Each row has a hidden trait or not; one of two labels after the row says which. A new part has a new trait and new labels.
[ 38  -5   1   1  13 -18  13 -14 -10  -7  -8  33 -13   3  10  -7  10  -6]	F
[ 19   0   6  12   9 -14   5 -16  -4  -4   5  -9  24   6  15  -4   1   9]	F
[-14  -6  -5   9   2  41 -18  -7  -7  29  17   9  43  21  -9   1  -6  15]	B
[-10   5   2  -2  -1 -20  -5  -3  22  40 -12 -20  -6  12 -13  -1   5  -4]	B
[ 35  -2   3   0  11  -8   5 -14   5  44  -3  33 -21   8  21  -2   9  -6]	F
[-20  -3   1  -2   1  19 -28 -11   1  22  14  -5  51  25 -13   8 -23  17]	B
[ 20   2   3  14  11   3  10 -16 -10   7   5  -8  20  14  15  -3  -3  11]	F
[  5   1   2   3   0   5  -5  -1 -17 -26  14  14  10   1   1   4 -10  -6]	F
[ 31  -3   4   1   9 -21   4 -14   6  35  -4   8 -18   3   4  -3   4  -4]	F
[  4  -5   1  -5   4  -2   4  -4  13  34 -11  -9 -10  10  -5   1  10   8]	B
[ -5  -4  -4  -9  -6  31 -15  -2   2  31  -4  33  16  10  -6   3   3  -8]	B
[ 14   9   5   9   8 -20   1  -8  12  44 -10  16   0  24  27   0 -15   1]	F
[ -6  -7  -3 -12  -3  15 -15  -5   6  44  -2  24   8   9 -11   6  -3  -2]	B
[  1  -8  -5 -12  -8 -18  21   8  -9 -58  -5  22 -73 -34   1   1   5 -32]	F
[-33   2  -5   0 -10  23  -9  13   1 -22   8 -14  26   0  -9   5   0   9]	B
[-22   2   3   2  -1  12   4   7   1  -6   1 -26  23  -2   0  -6  14   9]	F
[-6  1  3 -2  5  2 -5  4 16 65 -9 -9 10 12  4 -1 12  3]	B
[-33   5  -5  -2 -14   7   1  31  -9 -53   3  -5  -3 -14   7   2   7  -7]	B
[ 19  -8   1   0   3   2   0  -5  10  51 -13   8   3  17  -5  -4  10   1]	B
[ 13   3   3   8   9   1  10  -5 -15  -7   2  -1  24   4  12 -11  -1   2]	F
[  2  -2   4  -1   4  11   0  -4  17  50 -14  -2 -11   7  -7  -6   3   2]	B
[ 14 -11   2  -4   4   7   5 -11  -7  16  -2  33 -24  -9  -2   8  -7 -16]	F
[ -5  -2  -4 -13  -8  19 -14   8   3  25  -3  10  -9   2 -24   5  -8  -1]	B
[  6  -6  -2   3   6  11   2  -1 -21 -23  14   7  21  -4  12   1  -4  -8]	F
[-16  -8  -2   2  -1  23 -18   2  -7   3  15   7  42  15  -9   4  -1   3]	B
[  2   0   7   6   2  11  -8  -8  -2  27   6 -22  35  16 -11  -6   4  21]	F
[ 31   2   3  -3  11 -12   7 -18   4  26  -7 -13   7   2  -1   3  -7  -1]	F
[ 30  -6   6  16  16  -3   0 -28  -9  25  13   2  54  14   2   3  -4  19]	F
[ 20   0   6  17   6   9   3 -17  -4  -2  10 -14  26   6   4   0  -5   9]	F
[ 21   8   3  10   7 -16  -2  -7  -1  11   4  -6  34  14  13  -6  -3   9]	F
[-11   2   2   9   4  25 -16  -4  -5  33   6  -3  71  19   4  -6   6  19]	F
[ 34  -3   2   4  17 -16  17 -11   5  27  -7  17  -5   6  18  -7  10  -9]	F
[-25  -5  -1   5  -2   9 -23   0  -9   2  10  -4  37   8 -17   9  -6   9]	B
[-13  10  -2  -1  -4  -3  14  13 -15 -77   3  -2 -24 -18  11   3  -3  -7]	F
[ 11  -2  -2   0  -6  -8   3  -9  -2   2  -2  26 -31 -10  17  10  -9 -17]	F
[ 39  -5   3  -2  11  -6   5 -14   5  44  -2  26   5  10  -2   2  -5  -3]	F
[  8  -3  -4  -8  -3  -6  14   0  -8 -28  -7  32 -30 -17   3   2  -6 -14]	F
[ 11  -5  -2   7   6   3  -8 -15 -16  -5  17  25  35  15  16  10 -13   4]	F
[ 11  -9   1  -2   3  17   0 -22  -4  15   6  35 -10   5   4   9 -16 -10]	F
[ 33  -4   8   9  18  -3  -2 -29 -14  27  12  -5  58  19   1   0  -8  24]	F
[-11   0  -5  -9 -10   9  -4  14   5  26  -1  30 -24   2  -3   3  15 -17]	B
[ 21 -10   1   7  10   8  -4 -22 -18  14  16  23  62  10  -3   6 -12   8]	F
[-12   9   2   1  -1  14 -10  10  13  10   1 -30  34   8   2  -6   5  19]	F
[ 23   0   7  15  13   2  -6 -16  -3  14   5  -1  52  16  16  -5 -10  11]	F
[ 28  -5   5   4   9 -23   9 -18   1  33  -6  27 -22   4  13  -4   6   1]	F
[ -7  -6   0 -14   0 -10   3   2  14   6 -16 -17 -23  -2 -12   0   9  -2]	B
[ -2  -4   1  12   3  20 -22 -13 -13  10  12  23  43  14  11   8 -13   5]	F
[ -7   1   3   6   1  24  -9  -3   7  17   4 -33  33  11  -7  -5   1  24]	F
[-42   6   2 -10  -6  -2 -22  -7  16   3  15 -46  22  10 -48   9 -27  24]	B
[  4 -16   1 -11   1  -3  17  -7   6 -11 -10 -29 -49 -25 -26  -5  23   7]	B
[  0   6   5  11   8 -12  -1 -16  -8   1   2 -17  36  10  11  -6  -5  11]	F
[ 21 -10   0   5   8  30   0 -12 -26 -24  17  17  16  -4   3   2  -7   8]	F
[ -3   5   3   3  -2 -14  -6  -1  16  58  -8   0   3   9 -11  -6   8   4]	B
[-23   0  -2   4  -8  12 -16   9  -2  -7   9 -20  31   1 -17   8  -3   8]	B
[-15   2   2   6   1  14  -7   7   8  29  -5 -19  40  19  13  -3   5  19]	F
[ 39  -4   3   4  13 -20  16 -16   2  15  -2   6 -17  -5   9   2  10 -17]	F
[ 33  -1   6  10  14  -7   2 -15 -12  23   7  -2  42  12  10  -1  -1  13]	F
[-12  -1   1   2   2   1  -3  -2   2   8  -2 -40  11  -4  -6  -5  11  14]	F
[-14  -7  -5 -12  -5   1  -6   7   7  13   0  14 -22   2 -11   6   4 -13]	B
[  6  -2   2   6   3   9  -1 -10 -16 -16  19   8  33   7   5   7 -15   7]	F
[-23   2  -2  -1  -8  27 -20   5   2   6  13 -19  36  16 -11  -2  -4   7]	B
[-15   7   1   9   0  10  -7   5   9  11   1 -25  36  11   7  -6   3  17]	F
[  2  -6  -1   7   5   7  -2  -6 -19 -19  11  27  23   9   4   5 -10   5]	F
[-25  11   4   6  -2  -7  -5   4  15  11   6 -34  43  11   3  -3  -1  16]	F
[  9  -9   3 -12   4   5   2  -2  12  52  -8 -13 -10  -5 -26  -8  11   8]	B
[ 13   0  -1  10   1  14  -5  -2 -11 -15  12  13  25   9  18   6 -10  -4]	F
[ -1   2   1  -6   0 -17   2  -6  14  49 -16  -9   8   4 -13  -3   9  -1]	B
[ 21  -7  -3  -5   5  -8  -5 -12  -8  23   3  39  -6   3  13   4 -12 -13]	F
[ 25  -8  -2  10   3  14 -13 -11 -23   0  17  25  28   8   4   0  -9   9]	F
[ -5   0   2  -4   2  -1  -9 -15  -8 -24  19 -21  19  -2 -19   8 -27   6]	F
[ 11  -3  -2   3   3   4  12  14  -1  24 -16  19 -22  10  19 -12  33  -6]	B
[  1  -5  -1  -1   4   8  -4 -12 -13 -40  14  -1   6  -7  -3   6 -13   6]	F
[ -8 -11   2  10   3  34 -38 -14  -1  61  14   6  93  38  -8  14 -21  25]	B
[ 27   0   3  -2   8 -10   8  -9   3  19  -6  12 -17  -4   9  -4  -2 -10]	F
[ 31  -8   1  11   4   8 -12 -20 -21   9  22  40  59  21  15   5 -11   5]	F
[ -1 -14  -4  11   2  39 -15   5 -16  29   9  25  61  25   0  -3   2   4]	B
[ 38  -8   4  14  15  12   6 -19 -19   6   6  -1  36  10  23  -6   9   9]	F
[ 20  -6   0   2   2   6  -2 -10  -6  22   6  36 -16   7   5   8 -12  -7]	F
[  9  -3   2  -2   5   3  -4  -3  14  47 -14 -15  -2   6 -16  -3   9   4]	B

New part:
[ -9 -21 -13   7  -7  -9 -32  11  11   8   3   3  44 -32   8   4  -7 -20
  24 -38  -3  12  -8   0 -11  -1   7  11 -10 -35  -1   0 -23   2 -18   3
 -28 -20  23  11  -9  -7   0  13  34  30]	L
[ 19   2  10  -3   9  -2  -9  -1 -14   3  -5  -1 -39   5  20  -1  21  13
 -43  15  15  -6 -19  -9  -1  -9  -4 -24   4  18   0  -4  38  -6  29   2
  23  10 -49 -20  20  -2 -24 -14 -13   1]	J
[  7 -24 -12  -5  -2 -19 -58  12   2 -18  -7  -2 -48   1  -2  -9  11  -4
 -40 -19  18 -10 -33   7 -15  -6   4 -20 -10 -30   0  -7  11 -17  10   2
   8 -10  14 -13  11 -29 -17  13  34  51]	J
[  7  -4   9  15   5   9  13  -2  -4  49   6   8  78 -35  43  20  -2   0
  50  -5  -7  12  11 -22   4   0   2   3   5  10  -3   5   4  17  -6   6
 -17   0 -57   9   1  25 -12 -20 -19 -10]	L
[ 11 -12  -6  -8   0 -16 -50  10   0 -19  -9  -3 -68   4   2 -10  13   1
 -47 -12  17 -10 -35   5 -11  -8   3 -25  -9 -16   0  -6  20 -16  14   2
  13  -8   8 -14  10 -33 -21  10  17  45]	J
[ -8 -23 -15   0 -10 -15 -45  13  10 -10  -1   0  -6 -21  -6  -4  -5 -13
   0 -33   0   5 -13   9 -13  -1   7   1 -14 -37   0  -1 -14  -7 -16   1
 -14 -15  52   7  -3 -25   0  19  47  38]	L
[  2  16   8  14   3  12  22  -2  -3  37   8   6  80 -23  31  20 -13  -2
  48  -2  -7  13  15 -16   5   1   1  13   6   5  -2   5  -6  13 -15   3
 -23  -3 -47  11  -8  24  -4 -14 -20 -15]	L
[  2 -14  -9  -9  -2 -18 -48   9  -2 -28  -7  -4 -63  10 -10 -10  11   0
 -48  -6  13 -10 -25   9 -11  -5   2 -21 -11 -15   1  -6  14 -17  12  -1
  20  -9  26 -23   9 -30 -12  12  15  30]	J
[ 10  -6  -3  -8   0 -11 -28   5  -4 -22  -5  -5 -80  20 -14 -12  13   8
 -42   3  16 -13 -22   9  -5  -5   0 -32  -5  -6   2  -7  17 -15  19  -1
  25   2   9 -17  11 -23 -14   6  22  21]	J
[ -6 -24 -17  -2  -9 -18 -51  14   8 -13  -3  -4 -16 -10 -15  -8  -2 -13
 -17 -27   6   0 -20  13 -14  -1   7  -5 -15 -30   0  -4 -12  -9  -9   1
  -5 -16  47   2   2 -29   0  18  43  41]	L
[ -5 -24 -12   7  -7 -12 -44  14  12   8   1   2  30 -26  -1   1  -7 -19
  17 -42   3   8  -8   2 -12  -1   8   5 -13 -48  -1   2 -23   0 -18   3
 -21 -20  42  11  -2 -17  -2  17  39  35]	L
[ 23   4  14   0  11   2  -1  -1 -17  14  -3   0 -23  -6  33   2  16  17
 -28  15  14 -10 -16 -26   5  -8  -3 -19   6  19   0  -3  42  -4  25   3
  19   9 -67 -20  20   9 -35 -21 -27  -2]	L
[ 19   5  15  11  11  10  13  -4 -15  38   2   4  46 -23  52  20   7  13
   4  12   6   1  -4 -27   7  -7  -1  -9   9  20  -2   2  29  11  10   6
   1   8 -76  -6  14  25 -22 -30 -35 -16]	L
[  5 -13  -7  -7  -2 -19 -39   8   1  -2  -7  -3 -69   5  -4 -11  12  -1
 -50 -10  18 -10 -29   8  -5  -5   2 -17  -9 -16   1  -6  12 -18  13   2
  15  -6  25 -11  12 -28 -10   9  29  39]	J
[ 21   7  18  -1  12   3  10  -4 -15  15  -2   0  -8  -6  32  11  15  17
 -22  21  13  -9 -10 -16   5  -8  -4 -17   6  27   0  -2  38   1  24   3
  18   9 -74 -15  18  12 -25 -21 -34  14]	L
[ 22   7  15   2  11   4   1  -4 -21  17  -1   1 -11  -8  34   8  15  18
 -29  20  11  -8 -12 -17   5  -9  -4 -21   7  22   0  -2  39   2  24   3
  23  11 -64 -19  18  11 -20 -20 -30 -14]	L
[ -5 -19 -11  11  -4  -4 -26   4  11  17   3   5  55 -29   8   6 -11 -16
  47 -32  -8  15  -9  -4  -7   0   7  16  -9 -28  -2   5 -23   6 -23   3
 -29 -14  12  16  -8   1   3   4  19  13]	L
[ 21   1   8  -4   7  -8 -24   2 -14  -3  -6  -2 -50   1  22   0  16  12
 -53  15  21 -13 -27  -7  -3  -9  -3 -27   0   7   1  -5  39 -12  26   3
  22   5 -42 -23  21  -8 -28  -8 -12  11]	J
[ 12 -13  -4  -6   1 -16 -37   9  -6 -11  -7  -5 -87   3   2 -11  17   2
 -51  -4  19 -13 -33   3 -11  -8   0 -26  -4 -10   1  -6  24 -18  18   2
  16  -5   0 -18  19 -22 -18   7  28  30]	J
[ 17   5  10   1   9   1   4  -1 -18  16  -4   0 -23  -4  31   8  19  20
 -33  16  14 -10 -19 -14   1  -7  -4 -20   4  16   0  -3  43  -4  26   3
  21   9 -55 -18  20   2 -24 -21 -41  -3]	L
[ 22  -2   5  -8   6 -13 -39   2  -9 -11  -6  -2 -56   4  12  -2  18  13
 -49  10  19 -14 -31  -3  -4  -9  -2 -23  -1   2   0  -7  42 -15  27   2
  26   4 -26 -22  20 -10 -25  -7  -3  14]	J
[ 13   2  14  12   8   9  13  -4 -11  41   4   5  61 -28  50  24   3   9
  29   6   2   6   4 -23   6  -5   0   2   9  16  -2   4  14  12   2   6
 -12   4 -70   1   8  26 -17 -25 -36 -15]	L
[  4 -24 -13  -7  -6 -19 -59  14   4 -19  -5  -2 -36  -4  -9 -10   6  -8
 -36 -16  14  -8 -26   9 -14  -4   5 -15 -12 -26   1  -4   6 -14  10   2
   7 -13  33  -9   9 -31 -13  17  42  41]	J
[  7   2   9  13   6  11  30  -2  -4  40   6   6  71 -29  40  20  -3   1
  44   1  -4  11   8 -21   5  -4   1   8   6  10  -3   5  -1  16  -6   5
 -16   2 -56   7   1  28 -10 -18 -33 -16]	L
[ -9 -21 -13   1  -9 -14 -35  12  10  -3   1   0  13 -16  -4  -4  -6 -16
   0 -27   0   8  -7   9 -13   1   6   6 -13 -36  -1   0 -22  -5 -18   1
 -12 -21  61  11  -5 -18   5  16  39  34]	L
[ -4 -20  -9   9  -4  -4 -25   9  10  17   5   5  60 -30  11   7 -11 -15
  39 -32  -4  15  -1   1 -10  -1   7  16  -8 -34  -2   3 -30   8 -25   3
 -30 -16  18  12  -7  -3   2  12  19  23]	L
[ 17  -3  -2  -7   4 -13 -35   6  -7 -10  -7  -3 -66   4 -13  -5  16   9
 -47   5  19 -15 -29  -1  -5  -7  -6 -26  -3   8   1  -6  35 -16  22   2
  25   0 -15 -18  19 -19 -21   1  10  18]	J
[ -9 -16 -10   8  -6  -2 -19   6  13  12   5   4  42 -23  -2   4 -12 -15
  33 -26  -8  15   5   1  -5   4   6  16  -6 -25  -1   3 -26   6 -20   3
 -34 -13  28  19 -10  -3   7  10  22  17]	L
[ 20   5  18  10  13   7  17  -5 -18  37   2   4  30 -22  51  17  11  12
   5  19   8   2   5 -23   7  -7  -2  -9  10  17  -1   1  28   9  10   5
   2  10 -79  -9  15  18 -23 -28 -31 -14]	L
[ 20   5  12  -1   8  -1  -2  -3 -16   9  -1  -1 -34   5  22   2  18  16
 -24  19  15 -11 -17 -11   4  -8  -3 -21   7  19   0  -2  39  -5  22   3
  22  10 -54 -21  20   1 -23 -18 -20   0]	J
[  8 -17  -8  -7   0 -22 -56  14  -1 -18  -7  -3 -54   2  -3  -9  12  -3
 -50 -11  17 -10 -30   6 -12  -6   2 -24 -10 -17   1  -6  20 -20  14   1
  17  -8  21 -16  14 -29 -19  13  29  39]	J
[ 11   9  14  12   5  13  20  -5 -10  36   5   5  46 -21  40  19  -1   7
  31  10  -3   8   7 -22  10  -3  -2   1   9  17  -2   4  15  12   1   5
 -10  10 -64   3   4  28  -6 -24 -34 -19]	L
[ -8 -19 -11   9  -7  -6 -25   8   9  14   6   4  55 -33   8   3  -7 -17
  50 -33  -4  12   1   0  -9   4   8  11  -9 -30  -2   3 -25   6 -24   3
 -29 -13  26  17 -10  -2   2  11  29  25]	L
[  4   5   9  15   6  11  22  -6  -5  38   7   6  63 -22  32  19  -6   4
  41   4  -7  11  13 -17   7  -2   1  13   8  14  -2   5  -3  16 -10   4
 -15   2 -40  11   1  25  -7 -12 -23 -19]	L
[ -1 -25 -19  -1  -8 -16 -49  14  11 -12  -2   0 -18 -16  -5  -6  -1 -13
 -11 -35   6   1 -20   9 -14  -2   7   1 -13 -37   0  -3 -10 -12  -7   2
 -12 -17  46   3   0 -26  -4  24  43  44]	L
[ 18   8  12  -3  10   2   5  -2 -17   6  -4  -1 -17   6  22   4  15  16
 -31  23  13 -11 -13 -10   5  -6  -5 -19   4  26   0  -4  34  -5  28   1
  23  12 -61 -20  17   5 -18 -17 -27 -11]	L
[ -5 -23 -17   5  -8 -14 -46  14  11  -6   1   2  25 -26   8   0  -7 -18
  12 -33  -1   9  -9   5 -14   0  10   5 -13 -38  -2   0 -16  -3 -19   4
 -21 -18  43  11  -3 -19   0  14  39  34]	L
[ 22   4  13  -1  11  -3  -5   0 -18  13  -3   0 -30  -1  29   8  19  16
 -37  20  16 -11 -23  -7   1  -8  -2 -23   4  16   0  -3  46  -5  25   3
  22   7 -60 -21  20   4 -32 -20 -16   2]	J
[ 21   5  15  12  12   6   7  -4 -16  32   3   4  41 -27  45  19  10  12
   9  16   8   0  -4 -28   6  -7  -2 -12   9  17  -2   1  30  10   9   6
   0   7 -95  -6  17  22 -24 -27 -36 -14]	L
[ -3 -27 -16   4  -8 -18 -52  14  10  -1   0   2  21 -26   7   0  -6 -17
  17 -39   4   7 -13   5 -15  -2   7   6 -13 -39  -1   0 -15  -5 -17   4
 -25 -18  33   7  -3 -18  -2  19  47  42]	L
[ -4 -16  -6  14  -2  -1 -12   7   3  32   6   6  77 -34  26  13 -13 -11
  42 -23  -6  17   5  -6  -6  -1   5  12  -5 -25  -3   4 -19   8 -22   5
 -30 -13   3  19  -7   8  -1   0  15  13]	L
[ 18   9  16   8   7  10  18   3 -16  36   2   4  43 -22  44  16  10  11
  13  15   3   2   0 -24   8  -7  -2  -8  10  24  -1   2  21  10  12   5
   5   8 -83  -9  10  25 -18 -25 -30 -18]	L
